Here is a tiny trained network, its code and every weight. The questions are about switching its units off for an input and a target symbol, where a switched-off unit gives its printed mean instead of its output.

import numpy as np


def w(rows, s, z=0):
    codes = np.array(rows[::2]) - 128.0
    scale = np.full(codes.shape[1], s)
    scale[-1] = z or s
    return codes * scale


def f(y):
    return np.maximum(y, 0)


def softmax(a):
    e = np.exp(a - a.max(-1, keepdims=True))
    return e / e.sum(-1, keepdims=True)


def log_softmax(a):
    a = a - a.max(-1, keepdims=True)
    return a - np.log(np.exp(a).sum(-1, keepdims=True))


def net(x, mask):
    ids = ['ΓΔΘΨαβεζηλπστ'.index(c) for c in x.split()]
    T = len(ids)
    res = E[ids] + P[:T]
    u = 0
    for l in range(3):
        q, k, v = (res @ M[l].T for M in (Q, K, V))
        z = softmax(np.where(np.tri(T) > 0, q @ k.T / 4**0.5, -1e9)) @ v
        res = res + np.where(mask[u], z, O[l][:, -1]) @ O[l][:, :-1]
        u += 1
        y = f(res @ A[l][:, :-1].T + A[l][:, -1])
        res = res + np.where(mask[u : u + 4], y, B[l][:, -1]) @ B[l][:, :-1]
        u += 4
    return log_softmax(res[-1] @ U[:, :-1].T + U[:, -1])


Q, K, V, O, A, B = {}, {}, {}, {}, {}, {}
E = w([
[111,141,117],'Γ',
[139,108,145],'Δ',
[150,115,88],'Θ',
[143,118,254],'Ψ',
[143,107,144],'α',
[123,112,116],'β',
[143,73,163],'ε',
[168,75,128],'ζ',
[146,103,143],'η',
[79,158,134],'λ',
[102,168,72],'π',
[146,100,145],'σ',
[184,122,52],'τ',
],0.03)
P = w([
[253,51,46],'0',
[207,40,46],'1',
[162,32,42],'2',
[149,28,36],'3',
[121,26,34],'4',
[115,24,29],'5',
[109,15,27],'6',
],0.0042)
Q[0] = w([
[127,248,99],'0.h1',
[68,30,133],'0.h1',
[129,143,213],'0.h1',
[184,159,198],'0.h1',
],0.011)
K[0] = w([
[185,156,20],'0.h1',
[85,107,251],'0.h1',
[112,75,127],'0.h1',
[199,153,69],'0.h1',
],0.011)
V[0] = w([
[11,16,210],'0.h1',
[130,135,128],'0.h1',
[194,253,239],'0.h1',
[199,170,172],'0.h1',
],0.0049)
O[0] = w([
[84,148,107,251],'0.h1',
[118,123,129,121],'0.h1',
[3,68,98,75],'0.h1',
[5,166,168,129],'0.h1',
],0.0059,0.0025)
A[0] = w([
[27,117,187,144],'0.n1',
[74,124,147,61],'0.n2',
[65,185,1,53],'0.n3',
[240,232,200,254],'0.n4',
],0.0074,0.0038)
B[0] = w([
[166,197,170,254],'0.n1',
[208,130,86,164],'0.n2',
[44,111,2,251],'0.n3',
[2,106,104,217],'0.n4',
],0.007,0.0032)
Q[1] = w([
[250,79,96],'1.h1',
[17,221,159],'1.h1',
[70,208,193],'1.h1',
[73,195,134],'1.h1',
],0.012)
K[1] = w([
[145,76,87],'1.h1',
[90,162,178],'1.h1',
[140,171,253],'1.h1',
[127,137,147],'1.h1',
],0.018)
V[1] = w([
[163,126,145],'1.h1',
[69,53,139],'1.h1',
[141,157,161],'1.h1',
[124,254,79],'1.h1',
],0.0091)
O[1] = w([
[101,116,116,65],'1.h1',
[182,251,218,187],'1.h1',
[161,104,77,5],'1.h1',
[209,254,206,164],'1.h1',
],0.0056,0.002)
A[1] = w([
[91,125,156,234],'1.n1',
[140,141,66,25],'1.n2',
[63,50,183,4],'1.n3',
[253,183,201,104],'1.n4',
],0.013,0.0034)
B[1] = w([
[113,205,80,211],'1.n1',
[182,241,80,218],'1.n2',
[187,253,216,253],'1.n3',
[76,204,82,229],'1.n4',
],0.0069,0.0045)
Q[2] = w([
[105,247,90],'2.h1',
[90,163,215],'2.h1',
[135,164,110],'2.h1',
[107,94,178],'2.h1',
],0.013)
K[2] = w([
[111,191,77],'2.h1',
[146,249,237],'2.h1',
[95,149,86],'2.h1',
[114,135,209],'2.h1',
],0.015)
V[2] = w([
[196,193,117],'2.h1',
[139,157,44],'2.h1',
[63,255,180],'2.h1',
[22,24,162],'2.h1',
],0.008)
O[2] = w([
[237,82,131,197],'2.h1',
[126,161,16,203],'2.h1',
[116,254,166,191],'2.h1',
[71,69,63,8],'2.h1',
],0.0073,0.013)
A[2] = w([
[126,22,210,65],'2.n1',
[186,255,129,120],'2.n2',
[74,161,11,9],'2.n3',
[24,209,222,3],'2.n4',
],0.0062,0.0046)
B[2] = w([
[183,117,230,137],'2.n1',
[98,89,123,250],'2.n2',
[144,90,252,153],'2.n3',
[132,94,90,164],'2.n4',
],0.016,0.022)
U = w([
[99,127,125,137],'Γ',
[112,125,145,114],'Δ',
[140,111,91,92],'Θ',
[39,140,201,196],'Ψ',
[112,120,147,121],'α',
[32,30,46,198],'β',
[159,157,211,3],'ε',
[145,80,170,23],'ζ',
[114,114,156,148],'η',
[2,148,52,197],'λ',
[168,240,157,184],'π',
[120,122,164,127],'σ',
[174,127,108,46],'τ',
],0.0094,0.0058)

Each question gives the input, a string of symbols that net reads in full, and the target symbol t.
The units are the heads (4 rows each of Q, K, V and O) and the neurons (one row each of A and B). Each row of codes is followed by its name. A weight is (code - 128) times the scale printed after its matrix; where a second scale follows, it is the last column's (O, A, B and U).
mask holds one flag per unit, layer by layer, with each layer's heads first. A switched-off unit (its flag False) gives its mean, the last column of its rows in O or B, instead of its output. The means were averaged over made-up inputs and are rounded, as every weight is.
A unit's drop is (log p(t) with every unit on - log p(t) with that unit switched off) / (log p(t) with every unit on - log p(t) with every unit switched off).
The circuit of an input: a set's keep is (log p(t) with only the set's units on - log p(t) with every unit switched off) / (log p(t) with every unit on - log p(t) with every unit switched off). Starting from the 12 units with the biggest drops (on a tie, the unit counted first), units are removed one at a time, each time the one whose removal leaves the highest keep (on an exact tie, the one counted first), for as long as the keep stays at least 0.8.
circuit, biggest first: the units of the circuit, biggest drop first
unit that matters most: the unit with the biggest drop
top k neurons: the k neurons with the biggest drops, biggest first
top k neurons in layer l: the k neurons of layer l with the biggest drops, biggest first
drop when u is switched off: that unit's drop, to one decimal
input Ψ Γ Γ β λ Θ σ, target Ψ: circuit, biggest first -> [2.h1, 0.h1]
input ζ λ Γ Ψ β λ ζ, target Ψ: circuit, biggest first -> [0.h1, 2.h1, 1.n3]
input ζ Θ λ β β Ψ η, target Ψ: top 2 neurons in layer 1 -> [1.n3, 1.n2]
input α ζ λ β β β, target β: circuit, biggest first -> [2.h1, 1.h1]
input ζ Ψ ε, target Ψ: circuit, biggest first -> [2.h1, 0.h1]
input β Θ τ β λ λ Θ, target τ: circuit, biggest first -> [2.h1, 1.n2]
input π λ β λ, target π: circuit, biggest first -> [2.h1]
input β β Ψ α, target Ψ: circuit, biggest first -> [1.n3, 0.h1]
input π β β π η, target π: circuit, biggest first -> [1.h1, 2.h1]
input λ α β β π β ε, target π: top 2 neurons -> [0.n3, 1.n4]
input Ψ β ζ Θ, target Ψ: top 3 neurons -> [2.n3, 0.n3, 2.n4]
input ε β β β π Γ, target π: circuit, biggest first -> [2.h1, 1.n2]
input λ λ Ψ β ζ λ η, target Ψ: circuit, biggest first -> [1.n3, 0.h1]
input τ ε π, target π: top 3 neurons -> [0.n3, 1.n2, 0.n4]
input π Δ π β β α, target π: circuit, biggest first -> [1.h1, 2.h1]
input Θ β β β, target β: top 2 neurons in layer 0 -> [0.n3, 0.n1]
input π β α σ, target π: top 3 neurons -> [0.n3, 1.n4, 1.n2]
input α β σ π β α, target π: circuit, biggest first -> [1.h1, 0.n3]
input π β β, target π: unit that matters most -> 1.h1
input Θ π β ε π β β, target π: top 3 neurons -> [0.n3, 1.n2, 2.n4]
input β ε ζ β β ζ, target ζ: top 2 neurons -> [2.n1, 0.n3]
input ζ β λ λ, target λ: top 3 neurons in layer 2 -> [2.n3, 2.n2, 2.n4]
input Ψ β β, target Ψ: top 2 neurons in layer 2 -> [2.n3, 2.n4]
input β λ ζ Ψ β Δ, target Ψ: top neuron in layer 2 -> [2.n2]
input Θ π Θ, target π: drop when 1.n4 is switched off -> 0.1
input Ψ λ σ β Δ η β, target Ψ: drop when 1.n4 is switched off -> 0.0
input λ π ζ β λ, target π: drop when 1.n2 is switched off -> 0.4
